Below are the code and all the weights of a small trained network. Each question names an input and a class and asks about switching units off, where a switched-off unit gives its printed mean instead of its output.

import numpy as np


def w(rows, s, z=0):
    codes = np.array(rows[::2]) - 128.0
    scale = np.full(codes.shape[1], s)
    scale[-1] = z or s
    return codes * scale


def norm(h):
    return h / np.sqrt((h * h).mean(-1, keepdims=True) + 1e-5)


def f(y):
    return y / 2 * (1 + np.tanh(0.7978845608 * (y + 0.044715 * y**3)))


def log_softmax(a):
    a = a - a.max(-1, keepdims=True)
    return a - np.log(np.exp(a).sum(-1, keepdims=True))


def net(x, mask):
    res = np.array(x, float).reshape(1, 8) / 4 @ E
    u = 0
    for l in range(2):
        y = f(norm(res) @ A[l][:, :-1].T + A[l][:, -1])
        res = res + np.where(mask[u : u + 12], y, B[l][:, -1]) @ B[l][:, :-1]
        u += 12
    return log_softmax(norm(res)[-1] @ U[:, :-1].T + U[:, -1])


A, B = {}, {}
E = w([
[154,116,158,150,156,231,61,168,141,107],'x0',
[64,128,125,166,107,22,205,95,141,231],'x1',
[17,18,91,185,176,127,214,162,58,150],'x2',
[72,138,29,216,119,92,101,156,153,121],'x3',
[142,177,141,68,59,115,149,169,142,89],'x4',
[92,167,181,60,173,184,63,114,249,70],'x5',
[90,38,161,125,188,61,142,15,48,168],'x6',
[64,130,128,139,156,131,116,142,166,50],'x7',
],0.0018)
A[0] = w([
[97,179,72,169,150,80,53,84,211,173,84],'0.n1',
[128,128,128,127,129,128,128,129,127,128,128],'0.n2',
[145,58,52,210,114,101,154,145,46,161,96],'0.n3',
[127,127,127,128,128,127,129,127,127,129,122],'0.n4',
[51,82,112,140,136,131,159,160,117,104,96],'0.n5',
[155,127,139,103,123,119,138,110,115,138,102],'0.n6',
[125,173,157,76,140,162,75,129,191,3,85],'0.n7',
[78,138,105,198,136,203,82,201,182,129,29],'0.n8',
[129,128,129,128,129,129,128,129,128,127,131],'0.n9',
[142,206,87,105,44,67,171,175,131,114,105],'0.n10',
[123,162,103,139,102,136,112,174,160,103,3],'0.n11',
[124,61,163,115,224,205,86,79,109,113,75],'0.n12',
],0.0035,0.0023)
B[0] = w([
[154,157,44,162,86,54,174,114,113,127,156],'0.n1',
[127,129,128,128,128,128,128,128,127,129,128],'0.n2',
[143,142,111,119,170,166,31,134,134,4,225],'0.n3',
[126,131,130,126,128,128,127,130,128,128,125],'0.n4',
[99,114,94,132,155,114,111,105,126,98,151],'0.n5',
[111,108,145,121,129,112,147,119,121,137,123],'0.n6',
[195,125,92,165,143,209,55,173,102,80,254],'0.n7',
[100,100,143,100,150,77,143,42,104,165,160],'0.n8',
[129,127,124,128,128,129,127,126,127,130,130],'0.n9',
[176,136,22,226,103,149,148,166,142,136,181],'0.n10',
[141,140,167,88,128,135,119,116,137,157,111],'0.n11',
[187,167,71,173,26,135,151,170,115,173,167],'0.n12',
],0.0033,0.0024)
A[1] = w([
[91,177,162,93,137,110,101,99,230,148,115],'1.n1',
[128,130,128,126,127,130,126,128,131,124,133],'1.n2',
[117,167,72,163,102,111,104,185,148,80,5],'1.n3',
[193,153,141,95,96,106,106,96,104,125,186],'1.n4',
[154,180,98,112,95,60,122,106,140,104,97],'1.n5',
[3,87,108,120,145,104,176,161,116,75,122],'1.n6',
[10,113,129,138,156,133,139,152,160,119,100],'1.n7',
[106,100,166,125,191,193,113,116,141,159,39],'1.n8',
[141,107,143,105,123,186,177,195,95,103,120],'1.n9',
[123,121,128,137,131,130,138,127,118,131,127],'1.n10',
[120,140,134,121,134,132,119,121,146,109,131],'1.n11',
[134,174,157,79,129,166,80,138,186,52,128],'1.n12',
],0.0049,0.0016)
B[1] = w([
[134,68,73,199,156,115,116,114,32,107,151],'1.n1',
[127,121,123,128,128,131,129,127,126,139,131],'1.n2',
[176,101,253,43,122,182,143,120,113,193,194],'1.n3',
[41,76,134,148,172,85,172,97,135,136,192],'1.n4',
[118,129,62,216,128,123,161,139,149,161,160],'1.n5',
[115,85,91,184,198,67,90,35,72,133,216],'1.n6',
[143,120,86,155,130,69,132,72,80,142,164],'1.n7',
[179,182,91,136,54,123,159,162,168,156,131],'1.n8',
[141,144,52,210,124,100,114,98,147,147,178],'1.n9',
[139,146,125,119,128,125,103,119,135,115,128],'1.n10',
[135,111,122,132,121,129,146,133,89,158,135],'1.n11',
[164,55,87,184,149,182,104,165,8,116,253],'1.n12',
],0.0036,0.0031)
U = w([
[142,192,109,140,57,113,192,167,199,177,131],'0',
[74,95,102,164,178,62,126,58,92,122,187],'1',
[186,127,108,147,125,249,69,198,101,78,157],'2',
[109,114,254,27,136,124,164,90,127,158,101],'3',
[33,173,181,33,128,145,111,175,185,84,2],'4',
[49,149,154,55,133,150,106,154,180,96,25],'5',
],0.0086,0.0049)

Each question gives the input, the list of numbers given to net, and the class t.
The units are the neurons (one row each of A and B). Each row of codes is followed by its name. A weight is (code - 128) times the scale printed after its matrix; where a second scale follows, it is the last column's (A, B and U).
mask holds one flag per neuron, layer by layer. A switched-off neuron (its flag False) gives its mean, the last column of its row in B, instead of its output. The means were averaged over made-up inputs and are rounded, as every weight is.
A unit's drop is (log p(t) with every unit on - log p(t) with that unit switched off) / (log p(t) with every unit on - log p(t) with every unit switched off).
The circuit of an input: a set's keep is (log p(t) with only the set's units on - log p(t) with every unit switched off) / (log p(t) with every unit on - log p(t) with every unit switched off). Starting from the 12 units with the biggest drops (on a tie, the unit counted first), units are removed one at a time, each time the one whose removal leaves the highest keep (on an exact tie, the one counted first), for as long as the keep stays at least 0.8.
circuit, biggest first: the units of the circuit, biggest drop first
most important unit: the unit with the biggest drop
k most important neurons: the k neurons with the biggest drops, biggest first
top k neurons in layer l: the k neurons of layer l with the biggest drops, biggest first
drop of u: that unit's drop, to one decimal
input [6,6,3,-2,-7,4,-1,-2], class 0: most important unit	0.n12
input [6,8,-2,6,1,7,-3,5], class 1: circuit, biggest first	[0.n8 1.n1]
input [4,-5,-8,-8,-4,-2,7,-7], class 3: 3 most important neurons	[1.n4 0.n3 0.n7]
input [-1,-1,-1,0,8,-5,3,-5], class 0: 3 most important neurons	[1.n6 0.n10 1.n12]
input [-4,-1,8,-7,-3,6,-4,-3], class 0: circuit, biggest first	[1.n8 0.n3]
input [-8,2,-7,1,-2,-7,2,0], class 0: circuit, biggest first	[1.n6 1.n12]
input [2,-2,0,-8,8,-8,-5,-1], class 0: circuit, biggest first	[0.n3 0.n7 1.n12]
input [2,3,2,0,-2,-1,-1,-7], class 2: circuit, biggest first	[0.n3 1.n6]
input [3,1,6,2,6,0,-2,-7], class 1: 3 most important neurons	[0.n7 1.n6 0.n12]
input [-5,-1,-4,-8,7,3,1,-4], class 2: top 2 neurons in layer 0	[0.n8 0.n7]
input [7,1,6,4,4,-4,-2,-2], class 1: circuit, biggest first	[0.n7 1.n6]
input [-1,-3,7,-1,2,2,-5,7], class 1: 3 most important neurons	[1.n6 0.n8 0.n3]
input [7,5,4,-7,-1,3,-8,-7], class 0: 2 most important neurons	[0.n3 1.n8]
input [-7,-8,-1,-7,2,-6,1,-2], class 1: top 2 neurons in layer 1	[1.n4 1.n3]
input [-7,-3,3,1,6,6,0,-1], class 2: most important neuron	[0.n7]
input [-1,-2,6,-5,1,1,-4,-7], class 0: 3 most important neurons	[0.n7 1.n12 1.n9]
input [7,2,5,-7,-5,3,-5,-1], class 0: 2 most important neurons	[0.n3 1.n8]
input [5,2,-4,-2,0,-4,6,1], class 3: top 2 neurons in layer 1	[1.n6 1.n12]
input [-7,-3,8,-4,6,4,-4,-1], class 1: 2 most important neurons	[1.n6 0.n3]
input [-4,-5,-4,-6,-3,-3,7,5], class 3: top 2 neurons in layer 1	[1.n6 1.n12]
input [-7,-3,-7,3,-1,-3,-8,-5], class 0: most important unit	0.n3
input [-5,-7,6,-6,4,-2,0,0], class 1: 2 most important neurons	[0.n7 1.n9]
input [2,1,-5,7,1,-7,-7,-2], class 0: drop of 1.n12	0.3
